Below are the code and all the weights of a small trained network. Each question names an input and a class and asks about switching units off, where a switched-off unit gives its printed mean instead of its output.

import numpy as np


def w(rows, s, z=0):
    codes = np.array(rows[::2]) - 128.0
    scale = np.full(codes.shape[1], s)
    scale[-1] = z or s
    return codes * scale


def norm(h):
    return h / np.sqrt((h * h).mean(-1, keepdims=True) + 1e-5)


def f(y):
    return np.maximum(y, 0)


def log_softmax(a):
    a = a - a.max(-1, keepdims=True)
    return a - np.log(np.exp(a).sum(-1, keepdims=True))


def net(x, mask):
    res = np.array(x, float).reshape(1, 4) / 4 @ E
    u = 0
    for l in range(3):
        y = f(norm(res) @ A[l][:, :-1].T + A[l][:, -1])
        res = res + np.where(mask[u : u + 3], y, B[l][:, -1]) @ B[l][:, :-1]
        u += 3
    return log_softmax(norm(res)[-1] @ U[:, :-1].T + U[:, -1])


A, B = {}, {}
E = w([
[124,128,141,108,121,134],'x0',
[153,171,89,171,2,55],'x1',
[141,200,78,30,156,68],'x2',
[108,236,194,182,181,24],'x3',
],0.0085)
A[0] = w([
[98,28,93,129,151,200,110],'0.n0',
[129,168,2,95,157,121,241],'0.n1',
[77,118,178,147,124,147,3],'0.n2',
],0.0086,0.0023)
B[0] = w([
[204,98,162,155,111,185,254],'0.n0',
[204,64,178,2,120,62,243],'0.n1',
[178,164,27,199,182,132,153],'0.n2',
],0.0099,0.0053)
A[1] = w([
[58,184,51,132,54,201,5],'1.n0',
[226,135,144,246,254,130,234],'1.n1',
[33,107,195,247,131,98,107],'1.n2',
],0.0061,0.003)
B[1] = w([
[248,108,65,135,174,72,132],'1.n0',
[82,226,114,139,36,111,253],'1.n1',
[200,140,194,122,2,170,188],'1.n2',
],0.009,0.0058)
A[2] = w([
[158,155,202,140,77,2,75],'2.n0',
[65,86,100,165,100,96,2],'2.n1',
[213,43,116,111,107,174,212],'2.n2',
],0.0065,0.0029)
B[2] = w([
[128,151,131,159,255,206,237],'2.n0',
[78,96,151,94,111,165,128],'2.n1',
[20,11,32,78,120,137,254],'2.n2',
],0.0096,0.0063)
U = w([
[75,44,48,214,57,193,121],'0',
[103,111,88,70,84,123,251],'1',
[69,225,165,195,73,137,251],'2',
[96,238,166,95,255,30,5],'3',
],0.008,0.003)

Each question gives the input, the list of numbers given to net, and the class t.
The units are the neurons (one row each of A and B). Each row of codes is followed by its name. A weight is (code - 128) times the scale printed after its matrix; where a second scale follows, it is the last column's (A, B and U).
mask holds one flag per neuron, layer by layer. A switched-off neuron (its flag False) gives its mean, the last column of its row in B, instead of its output. The means were averaged over made-up inputs and are rounded, as every weight is.
A unit's drop is (log p(t) with every unit on - log p(t) with that unit switched off) / (log p(t) with every unit on - log p(t) with every unit switched off).
The circuit of an input: a set's keep is (log p(t) with only the set's units on - log p(t) with every unit switched off) / (log p(t) with every unit on - log p(t) with every unit switched off). Starting from all 9 units, units are removed one at a time, each time the one whose removal leaves the highest keep (on an exact tie, the one counted first), for as long as the keep stays at least 0.8.
units of the circuit, in order: the units of the circuit, biggest drop first
unit that matters most: the unit with the biggest drop
k most important neurons: the k neurons with the biggest drops, biggest first
drop when u is switched off: that unit's drop, to one decimal
input [-4,-2,-1,6], class 2: units of the circuit, in order	[0.n1; 1.n2]
input [-2,-3,-7,3], class 2: units of the circuit, in order	[1.n1; 2.n2]
input [5,7,2,3], class 3: unit that matters most	2.n0
input [5,-8,-2,1], class 2: units of the circuit, in order	[1.n1; 0.n1; 2.n2]
input [-6,8,8,1], class 3: 4 most important neurons	[2.n0; 2.n2; 0.n0; 1.n2]
input [-6,-6,-7,3], class 2: units of the circuit, in order	[1.n1; 2.n2]
input [0,-8,-4,3], class 2: units of the circuit, in order	[1.n1; 2.n2; 0.n1]
input [-7,-5,-2,5], class 2: 3 most important neurons	[0.n1; 1.n1; 1.n2]
input [3,-5,-1,4], class 2: units of the circuit, in order	[0.n1; 1.n1]
input [0,-6,0,1], class 2: 4 most important neurons	[1.n1; 0.n1; 2.n2; 2.n0]
input [3,3,4,2], class 3: drop when 2.n0 is switched off	0.2
input [-5,5,1,3], class 3: drop when 1.n1 is switched off	0.1
input [2,-1,0,5], class 2: drop when 0.n0 is switched off	-0.1
input [0,0,-1,1], class 2: drop when 2.n2 is switched off	0.1
input [0,-2,-5,3], class 2: units of the circuit, in order	[1.n1]
